Look-ups in named tables: a row name and a column name give one cell, copied from the table.

Table Veves
columns: Dere, Purut, Tig, Nifuma, Bapaka, Marivuz, Mer, Rakefo, Lemo
Gezegip: [23.664, 55.682, 35.191, 19.943, 31.936, 30.523, 23.539, 2.378, 57.124]
Zife: [39.844, 39.643, 34.138, 23.757, 28.360, 23.900, 27.746, 38.580, 43.128]
Somepu: [30.465, 34.560, 36.229, 35.355, 31.390, 34.667, 30.969, 16.110, 24.290]
Tak: [33.971, 19.044, 23.658, 28.628, 32.549, 28.886, 26.061, 37.718, 19.184]
Pife: [71.288, 1.985, 25.627, 34.303, 21.514, 29.190, 32.342, 50.661, 2.977]
Telup: [21.689, 28.227, 17.872, 31.994, 26.073, 28.780, 33.123, 26.472, 44.577]
Vas: [2.730, 78.374, 34.162, 27.633, 40.480, 39.649, 25.817, 5.717, 35.720]
Sos: [11.775, 21.756, 32.927, 25.858, 35.595, 21.140, 30.148, 12.059, 59.378]
Pud: [32.392, 23.982, 26.323, 29.875, 28.545, 23.158, 34.278, 15.520, 46.041]
Lim: [19.729, 30.200, 28.298, 37.481, 28.496, 25.407, 24.065, 10.726, 36.733]
Tob: [43.420, 17.311, 28.523, 35.166, 25.282, 29.102, 36.266, 40.520, 34.350]
Vod: [38.167, 22.839, 28.071, 38.907, 29.431, 30.158, 31.790, 28.477, 17.640]

Somepu, Mer: 30.969
Pife, Bapaka: 21.514
Somepu, Tig: 36.229
Somepu, Lemo: 24.290
Zife, Tig: 34.138
Gezegip, Nifuma: 19.943
Tob, Purut: 17.311

Table Maritim
	Rimon	Busen	Reg	Kiru	Tif	Kogik	Saneton	Dor	Buru	Paka
Gog	-994	273	99	236	-959	-886	-759	444	434	-732
Madoluk	414	-780	-981	-856	365	-982	660	36	-885	374
Fuledog	252	100	-555	-815	-154	211	671	-727	599	-420
Tef	-798	-320	496	-652	-716	-194	-665	-843	-337	-839
Taba	634	-368	-800	101	-21	-979	141	731	-533	671
Navu	-99	-317	724	-865	-279	-420	-908	232	-220	434
Sot	267	-222	-921	-131	-498	-352	-682	7	355	284

Paka of Navu = 434
Saneton of Gog = -759
Rimon of Sot = 267
Rimon of Tef = -798
Dor of Sot = 7
Tif of Tef = -716
Reg of Taba = -800
Kiru of Tef = -652
Rimon of Gog = -994
Kogik of Madoluk = -982
Paka of Madoluk = 374
Reg of Tef = 496
Kogik of Gog = -886
Kogik of Sot = -352
Buru of Taba = -533
Dor of Madoluk = 36
Saneton of Taba = 141
Paka of Tef = -839
Which row has the largest Kogik? Fuledog

Guk.tsv
	Kat	Lek	Tirid	Det	Dofe	Namegib	Dulirav	Zozor
Pibi	-977	883	1367	-486	-207	-2268	-3063	-2112
Sil	3181	-6683	-5765	-2656	199	3656	-4699	-6321
Vuna	-5448	-8266	-3565	-4442	-1155	884	-4216	-2065
Didabo	-7981	390	-1888	-3288	-4547	-827	-7107	1547
Dugadoz	-2735	92	-2276	-7411	1578	657	-4165	-1677
Gozunug	1866	-1194	-3922	-4263	-4086	2174	-5168	-1907
Potan	-7044	-1538	-1336	-6678	-2035	-6949	1536	-3147
Kugive	-2250	-2989	-3018	-1946	-3276	-8087	-6227	-5574
Deta	-4841	-6895	-3083	2125	-2548	-822	-878	-147
Merere	2390	-3548	-807	985	-4730	-1871	5933	-2419

Potan, Kat -> -7044
Didabo, Zozor -> 1547
Gozunug, Lek -> -1194
Potan, Tirid -> -1336
Sil, Kat -> 3181
Merere, Dofe -> -4730
Kugive, Kat -> -2250
Sil, Det -> -2656
Kugive, Tirid -> -3018
Pibi, Tirid -> 1367
Row with the largest Namegib: Sil

Zor
|  | Tarokig | Petuge | Vafopub | Ger | Bomi | Fesud | Danoz |
|---|---|---|---|---|---|---|---|
| Seveziz | 153 | 88 | 185 | 164 | 179 | 194 | 254 |
| Tenilo | 172 | 54 | 179 | 135 | 142 | 242 | 199 |
| Leta | 145 | 70 | 150 | 126 | 155 | 207 | 200 |
| Moruzir | 139 | 76 | 119 | 132 | 145 | 248 | 241 |

Tenilo, Fesud => 242
Seveziz, Ger => 164
Tenilo, Petuge => 54
Tenilo, Danoz => 199
Leta, Petuge => 70
Moruzir, Petuge => 76
Moruzir, Danoz => 241
Leta, Tarokig => 145
Seveziz, Vafopub => 185
Leta, Bomi => 155
Leta, Vafopub => 150
Row with the largest Ger: Seveziz

Table Rut
|  | Kif | Nol | Pomu | Gugek | Sibis | Delaz | Mumevim | Misor |
|---|---|---|---|---|---|---|---|---|
| Tutagip | 0.62 | 0.47 | 0.30 | 0.69 | 0.43 | 0.60 | 0.98 | 0.79 |
| Lelegaz | 0.33 | 0.74 | 0.76 | 0.35 | 0.76 | 0.64 | 0.07 | 0.46 |
| Gidopu | 0.33 | 0.72 | 0.78 | 0.36 | 0.76 | 0.64 | 0.08 | 0.48 |
| Puzam | 0.56 | 0.65 | 0.72 | 0.50 | 0.61 | 0.63 | 0.36 | 0.54 |
| Nuzod | 0.35 | 0.74 | 0.76 | 0.36 | 0.75 | 0.65 | 0.08 | 0.48 |
| Tup | 0.34 | 0.76 | 0.76 | 0.35 | 0.76 | 0.65 | 0.07 | 0.45 |
| Tepod | 0.39 | 0.74 | 0.75 | 0.37 | 0.73 | 0.65 | 0.10 | 0.49 |
| Fanezo | 0.37 | 0.74 | 0.74 | 0.36 | 0.74 | 0.65 | 0.08 | 0.48 |

Tutagip, Mumevim -> 0.98
Tup, Misor -> 0.45
Tutagip, Kif -> 0.62
Nuzod, Sibis -> 0.75
Tup, Delaz -> 0.65
Lelegaz, Misor -> 0.46

Pem =
,Dazu,Kiromon,Sofose,Zib
Kov,55,86,116,99
Guvafe,59,87,115,99
Keliveg,157,126,115,139
Madokag,51,96,122,102
Ger,58,84,115,99
Rala,56,125,137,117
Rog,204,147,126,149
Rabebe,129,161,146,135
Nit,51,104,127,107
Tavelel,196,166,137,157
Saz,177,178,146,157
Dutoke,209,148,125,144
Neta,104,74,103,102

What is the Dazu of Nit in Pem? 51
What is the Kiromon of Saz in Pem? 178
What is the Zib of Rabebe in Pem? 135
What is the Kiromon of Tavelel in Pem? 166
What is the Zib of Keliveg in Pem? 139
What is the Kiromon of Neta in Pem? 74

Gir =
,Pekovi,Sigumi
Memefil,48.1,68.9
Kivozen,76.4,62.2
Dupofu,79.1,64.7
Mobaz,80.8,79.0
Tum,17.0,66.0

Pekovi of Tum: 17.0
Pekovi of Kivozen: 76.4
Sigumi of Dupofu: 64.7
Pekovi of Memefil: 48.1
Sigumi of Tum: 66.0
Pekovi of Mobaz: 80.8
Sigumi of Mobaz: 79.0
Sigumi of Memefil: 68.9
Row with the largest Sigumi: Mobaz

Guve.csv
,Gav,Rofe,Nug,Goze,Borokip,Zedepiz
Ruda,220,197,149,41,126,209
Tofo,131,187,158,135,227,140
Tesudo,246,155,115,140,184,160

Zedepiz of Ruda = 209
Borokip of Tesudo = 184
Rofe of Ruda = 197
Rofe of Tesudo = 155
Gav of Tesudo = 246
Borokip of Ruda = 126
Gav of Tofo = 131
Goze of Tesudo = 140
Borokip of Tofo = 227
Gav of Ruda = 220
Rofe of Tofo = 187
Zedepiz of Tesudo = 160
Goze of Ruda = 41
Nug of Tesudo = 115
Goze of Tofo = 135
Zedepiz of Tofo = 140
Nug of Ruda = 149
Nug of Tofo = 158

Bod:
           Kot     Gez     Mik      Boz    Bera   Zakebe  Sagezom
Kel      8.060  60.591  35.605   30.040  37.052   66.426   -0.345
Ripuba  58.813  58.617  21.126    2.950  19.000  -21.451   32.533
Tuveki  55.072  46.495  20.727   63.946  18.778  -23.746   34.619
Doz     55.551  49.797  26.824   95.584  23.649   -3.744   38.294
Muke    58.817  -5.364  38.999   87.452  33.271   17.138   68.620
Lefani  31.410  -6.820  41.411  -32.113  38.920   45.203   56.645
Neboz   25.947  61.576  31.149   38.427  30.930   36.379    7.411
Mar     18.378  36.885  41.679   32.072  39.330   67.497   26.411
Batara  57.578  11.886  36.617   14.824  31.993   15.803   66.917
Gafene  54.082   7.783  38.241  -68.019  33.771   23.154   67.436

Sagezom of Muke = 68.620
Sagezom of Doz = 38.294
Boz of Gafene = -68.019
Zakebe of Mar = 67.497
Bera of Gafene = 33.771
Kot of Mar = 18.378
Kot of Lefani = 31.410
Bera of Ripuba = 19.000
Gez of Neboz = 61.576
Boz of Mar = 32.072
Gez of Doz = 49.797
Boz of Ripuba = 2.950
Gez of Mar = 36.885

